Below are the code and all the weights of a small trained network. Each question names an input and a class and asks about switching units off, where a switched-off unit gives its printed mean instead of its output.

import numpy as np


def w(rows, s, z=0):
    codes = np.array(rows[::2]) - 128.0
    scale = np.full(codes.shape[1], s)
    scale[-1] = z or s
    return codes * scale


def f(y):
    return y / 2 * (1 + np.tanh(0.7978845608 * (y + 0.044715 * y**3)))


def log_softmax(a):
    a = a - a.max(-1, keepdims=True)
    return a - np.log(np.exp(a).sum(-1, keepdims=True))


def net(x, mask):
    res = np.array(x, float).reshape(1, 4) / 4 @ E
    y = f(res @ A[0][:, :-1].T + A[0][:, -1])
    res = res + np.where(mask, y, B[0][:, -1]) @ B[0][:, :-1]
    return log_softmax(res[-1] @ U[:, :-1].T + U[:, -1])


A, B = {}, {}
E = w([
[181,137,147,120,62,130,136,168,244],'x0',
[105,180,74,254,160,145,51,172,152],'x1',
[78,34,185,197,165,135,149,193,115],'x2',
[170,130,207,158,210,64,130,138,75],'x3',
],0.013)
A[0] = w([
[60,166,96,240,172,110,65,136,87,154],'N0',
[109,111,88,45,43,154,179,115,110,150],'N1',
[185,130,145,95,80,104,104,140,233,244],'N2',
[96,172,107,128,219,126,93,105,76,163],'N3',
[125,152,115,89,167,121,119,39,110,197],'N4',
[130,72,156,138,219,130,158,131,79,99],'N5',
[112,199,48,164,124,159,74,151,124,107],'N6',
[122,121,116,90,6,199,212,145,174,195],'N7',
[130,221,111,144,115,126,82,144,121,204],'N8',
[126,68,189,175,207,107,182,158,85,231],'N9',
[126,90,177,180,147,166,97,169,184,71],'N10',
[91,53,142,164,127,56,117,171,51,132],'N11',
[102,105,161,206,220,128,71,221,137,159],'N12',
[132,185,123,89,123,68,164,125,83,14],'N13',
[114,214,52,156,140,180,24,123,131,154],'N14',
[135,147,38,149,112,117,89,117,102,46],'N15',
[158,215,166,108,145,109,89,119,169,200],'N16',
[174,147,188,125,149,81,127,120,76,253],'N17',
[60,72,130,131,161,128,155,168,77,166],'N18',
[98,154,160,138,164,139,102,127,68,71],'N19',
],0.011,0.0032)
B[0] = w([
[249,144,151,121,160,186,15,98,89,230],'N0',
[47,150,207,48,189,162,106,124,107,222],'N1',
[73,106,119,113,112,56,170,179,88,245],'N2',
[161,103,137,183,70,174,99,147,95,198],'N3',
[160,169,87,191,137,77,112,158,173,189],'N4',
[143,146,149,175,102,160,113,176,56,217],'N5',
[147,130,68,127,186,132,116,108,246,213],'N6',
[26,67,140,38,97,150,190,85,97,255],'N7',
[98,61,69,74,103,141,167,112,185,197],'N8',
[161,155,142,185,93,128,109,226,66,254],'N9',
[90,180,82,109,59,77,176,186,132,189],'N10',
[86,191,206,150,94,142,54,140,97,213],'N11',
[86,244,231,92,217,55,28,179,67,239],'N12',
[131,178,95,67,139,83,108,160,155,166],'N13',
[145,139,58,108,103,38,126,115,254,237],'N14',
[152,76,84,144,101,133,130,118,167,173],'N15',
[62,114,130,58,138,132,157,72,174,194],'N16',
[149,153,85,160,146,74,104,177,191,209],'N17',
[131,145,196,140,145,168,99,98,63,205],'N18',
[141,128,156,182,69,94,143,137,123,173],'N19',
],0.0089,0.017)
U = w([
[185,190,127,126,218,108,76,110,168,145],'0',
[229,101,18,160,88,167,125,33,190,101],'1',
[221,31,153,243,135,184,252,33,138,18],'2',
[240,39,159,223,154,221,255,63,151,2],'3',
[58,122,225,80,119,229,144,54,58,107],'4',
[70,130,36,102,53,59,192,139,195,158],'5',
[184,164,169,242,93,128,99,188,70,148],'6',
],0.0092,0.0097)

Each question gives the input, the list of numbers given to net, and the class t.
The units are the neurons (one row each of A and B). Each row of codes is followed by its name. A weight is (code - 128) times the scale printed after its matrix; where a second scale follows, it is the last column's (A, B and U).
mask holds one flag per neuron, in row order. A switched-off neuron (its flag False) gives its mean, the last column of its row in B, instead of its output. The means were averaged over made-up inputs and are rounded, as every weight is.
A unit's drop is (log p(t) with every unit on - log p(t) with that unit switched off) / (log p(t) with every unit on - log p(t) with every unit switched off).
The circuit of an input: a set's keep is (log p(t) with only the set's units on - log p(t) with every unit switched off) / (log p(t) with every unit on - log p(t) with every unit switched off). Starting from the 12 units with the biggest drops (on a tie, the unit counted first), units are removed one at a time, each time the one whose removal leaves the highest keep (on an exact tie, the one counted first), for as long as the keep stays at least 0.8.
circuit, biggest first: the units of the circuit, biggest drop first
unit that matters most: the unit with the biggest drop
top k neurons: the k neurons with the biggest drops, biggest first
drop of u: that unit's drop, to one decimal
input [8,0,7,0], class 5: unit that matters most -> N10
input [2,-3,-4,-3], class 4: top 2 neurons -> N1, N14
input [2,-1,-5,6], class 5: top 2 neurons -> N0, N12
input [6,7,-3,6], class 0: top 2 neurons -> N12, N0
input [4,8,-3,2], class 0: top 4 neurons -> N0, N12, N7, N6
input [-2,2,0,-2], class 1: top 2 neurons -> N12, N1
input [3,-2,-2,-8], class 4: top 2 neurons -> N1, N7
input [0,6,1,-3], class 0: top 2 neurons -> N12, N0
input [1,3,5,-5], class 0: top 2 neurons -> N9, N12
input [6,6,-1,3], class 5: top 3 neurons -> N10, N8, N2
input [-3,-5,8,-2], class 6: top 2 neurons -> N9, N7
input [3,-7,-1,4], class 5: drop of N0 -> 0.3
input [4,8,-2,6], class 0: drop of N12 -> 0.3
input [-1,7,3,0], class 0: circuit, biggest first -> N6
input [3,3,-1,2], class 5: drop of N16 -> 0.1
